array([[118, 124, 143, 125, 125, 137, 123, 130, 123, 129, 128, 128, 126,
        125],
       [126, 119, 112, 128, 126, 133, 143, 143, 133, 131, 105, 120, 127,
        119],
       [125, 114, 124, 145, 147, 125, 123, 141, 119, 140, 121, 115, 131,
        127]])
The smallest entry: 105
Which number is the entry just left of 115? 121

((153, 142, 110, 115, 130), (102, 141, 108, 143, 126), (150, 150, 99, 117, 130), (122, 118, 139, 132, 128), (105, 146, 102, 142, 126), (139, 119, 138, 123, 129), (132, 109, 150, 126, 128), (135, 110, 150, 125, 129), (150, 128, 127, 117, 130), (132, 140, 112, 127, 128))
The 1st entry in reading order is 153
Read off the entry just left of the smallest entry.
A: 150
The entry just right of the largest entry -> 142
Read off the 5th entry in reading order.
A: 130
Read off the entry just right of 119.
A: 138
Read off the fourth entry in reading order.
A: 115
